Here is a tiny trained network, its code and every weight. The questions are about switching its units off for an input and a target symbol, where a switched-off unit gives its printed mean instead of its output.

import numpy as np


def w(rows, s, z=0):
    codes = np.array(rows[::2]) - 128.0
    scale = np.full(codes.shape[1], s)
    scale[-1] = z or s
    return codes * scale


def norm(h):
    return h / np.sqrt((h * h).mean(-1, keepdims=True) + 1e-5)


def f(y):
    return np.maximum(y, 0)


def softmax(a):
    e = np.exp(a - a.max(-1, keepdims=True))
    return e / e.sum(-1, keepdims=True)


def log_softmax(a):
    a = a - a.max(-1, keepdims=True)
    return a - np.log(np.exp(a).sum(-1, keepdims=True))


def net(x, mask):
    ids = ['αγζλμξ'.index(c) for c in x.split()]
    T = len(ids)
    res = E[ids] + P[:T]
    q, k, v = (norm(res) @ M[0].T for M in (Q, K, V))
    z = softmax(np.where(np.tri(T) > 0, q @ k.T / 2**0.5, -1e9)) @ v
    res = res + np.where(mask[0], z, O[0][:, -1]) @ O[0][:, :-1]
    y = f(norm(res) @ A[0][:, :-1].T + A[0][:, -1])
    res = res + np.where(mask[1:25], y, B[0][:, -1]) @ B[0][:, :-1]
    return log_softmax(norm(res)[-1] @ U[:, :-1].T + U[:, -1])


Q, K, V, O, A, B = {}, {}, {}, {}, {}, {}
E = w([
[225,233,176,127],'α',
[113,45,147,117],'γ',
[132,65,210,108],'ζ',
[118,37,187,106],'λ',
[213,164,92,176],'μ',
[247,116,94,98],'ξ',
],0.013)
P = w([
[139,254,60,120],'0',
[168,156,165,84],'1',
[172,131,168,93],'2',
[170,133,152,114],'3',
[171,123,142,137],'4',
[171,111,134,154],'5',
[169,99,131,164],'6',
[163,84,107,190],'7',
[155,88,102,182],'8',
[159,104,82,155],'9',
],0.0093)
Q[0] = w([
[232,23,129,64],'H0',
[243,255,24,146],'H0',
],0.0079)
K[0] = w([
[149,163,1,105],'H0',
[221,28,118,197],'H0',
],0.013)
V[0] = w([
[136,178,82,207],'H0',
[135,149,250,214],'H0',
],0.013)
O[0] = w([
[68,174,186,165,109],'H0',
[70,177,75,7,1],'H0',
],0.014,0.0059)
A[0] = w([
[145,171,61,72,193],'N0',
[175,168,150,149,105],'N1',
[103,47,110,173,113],'N2',
[30,111,153,106,137],'N3',
[32,130,154,134,105],'N4',
[145,155,106,38,133],'N5',
[148,208,149,111,144],'N6',
[251,127,82,181,2],'N7',
[102,141,55,181,133],'N8',
[67,157,162,133,125],'N9',
[170,185,158,168,142],'N10',
[160,139,166,200,151],'N11',
[130,110,182,193,104],'N12',
[22,182,138,125,90],'N13',
[169,157,143,151,108],'N14',
[99,21,124,99,104],'N15',
[192,78,192,209,120],'N16',
[195,136,181,77,140],'N17',
[85,97,98,59,124],'N18',
[108,110,220,130,149],'N19',
[165,105,161,191,106],'N20',
[151,64,105,184,131],'N21',
[83,145,108,197,98],'N22',
[101,145,17,216,110],'N23',
],0.013,0.0089)
B[0] = w([
[109,178,157,204,177],'N0',
[103,73,117,126,159],'N1',
[207,126,143,72,172],'N2',
[192,167,131,120,146],'N3',
[155,130,178,127,143],'N4',
[111,169,63,187,160],'N5',
[179,8,162,130,162],'N6',
[73,141,144,73,177],'N7',
[175,32,175,246,135],'N8',
[111,118,244,206,147],'N9',
[83,77,93,153,187],'N10',
[56,145,64,89,214],'N11',
[105,196,40,81,187],'N12',
[130,145,195,81,142],'N13',
[101,62,88,84,156],'N14',
[164,120,119,116,160],'N15',
[35,175,125,82,253],'N16',
[92,107,101,141,179],'N17',
[169,214,41,228,144],'N18',
[255,107,47,132,182],'N19',
[53,135,130,85,197],'N20',
[129,88,172,103,198],'N21',
[212,158,125,163,142],'N22',
[139,51,163,213,138],'N23',
],0.0074,0.013)
U = w([
[202,164,151,100,244],'α',
[105,76,130,207,112],'γ',
[148,179,21,108,180],'ζ',
[195,47,54,50,7],'λ',
[62,203,168,104,220],'μ',
[3,117,68,56,4],'ξ',
],0.014,0.0021)

Each question gives the input, a string of symbols that net reads in full, and the target symbol t.
The units are the heads (2 rows each of Q, K, V and O) and the neurons (one row each of A and B). Each row of codes is followed by its name. A weight is (code - 128) times the scale printed after its matrix; where a second scale follows, it is the last column's (O, A, B and U).
mask holds one flag per unit, heads first, then neurons. A switched-off unit (its flag False) gives its mean, the last column of its rows in O or B, instead of its output. The means were averaged over made-up inputs and are rounded, as every weight is.
A unit's drop is (log p(t) with every unit on - log p(t) with that unit switched off) / (log p(t) with every unit on - log p(t) with every unit switched off).
The circuit of an input: a set's keep is (log p(t) with only the set's units on - log p(t) with every unit switched off) / (log p(t) with every unit on - log p(t) with every unit switched off). Starting from the 12 units with the biggest drops (on a tie, the unit counted first), units are removed one at a time, each time the one whose removal leaves the highest keep (on an exact tie, the one counted first), for as long as the keep stays at least 0.8.
units of the circuit, in order: the units of the circuit, biggest drop first
top k neurons: the k neurons with the biggest drops, biggest first
drop when u is switched off: that unit's drop, to one decimal
input ξ μ λ λ γ α λ λ μ ζ, target ξ: units of the circuit, in order : N16
input ζ λ α, target ζ: top 2 neurons : N5; N0
input λ α α, target ζ: units of the circuit, in order : H0; N5; N16
input ξ λ λ μ γ λ ξ λ, target ξ: top 3 neurons : N16; N12; N11
input ξ ξ λ γ γ α γ, target ξ: top 2 neurons : N16; N12
input λ μ λ α, target γ: top 4 neurons : N0; N6; N16; N12
input ξ λ λ α λ, target ξ: top 3 neurons : N16; N12; N19
input μ μ α, target γ: top 2 neurons : N6; N16
input λ λ γ γ μ, target γ: top 2 neurons : N16; N0
input μ μ γ γ λ λ ξ λ, target μ: drop when N8 is switched off : 0.0
input ζ γ λ γ α λ λ ζ ζ, target ζ: drop when H0 is switched off : 0.7
input ξ ζ λ ζ λ γ γ, target ξ: drop when N12 is switched off : 0.3
input ξ α ξ γ γ γ α λ ζ, target ξ: drop when N16 is switched off : 0.1
input ζ λ λ, target ζ: top neuron : N18
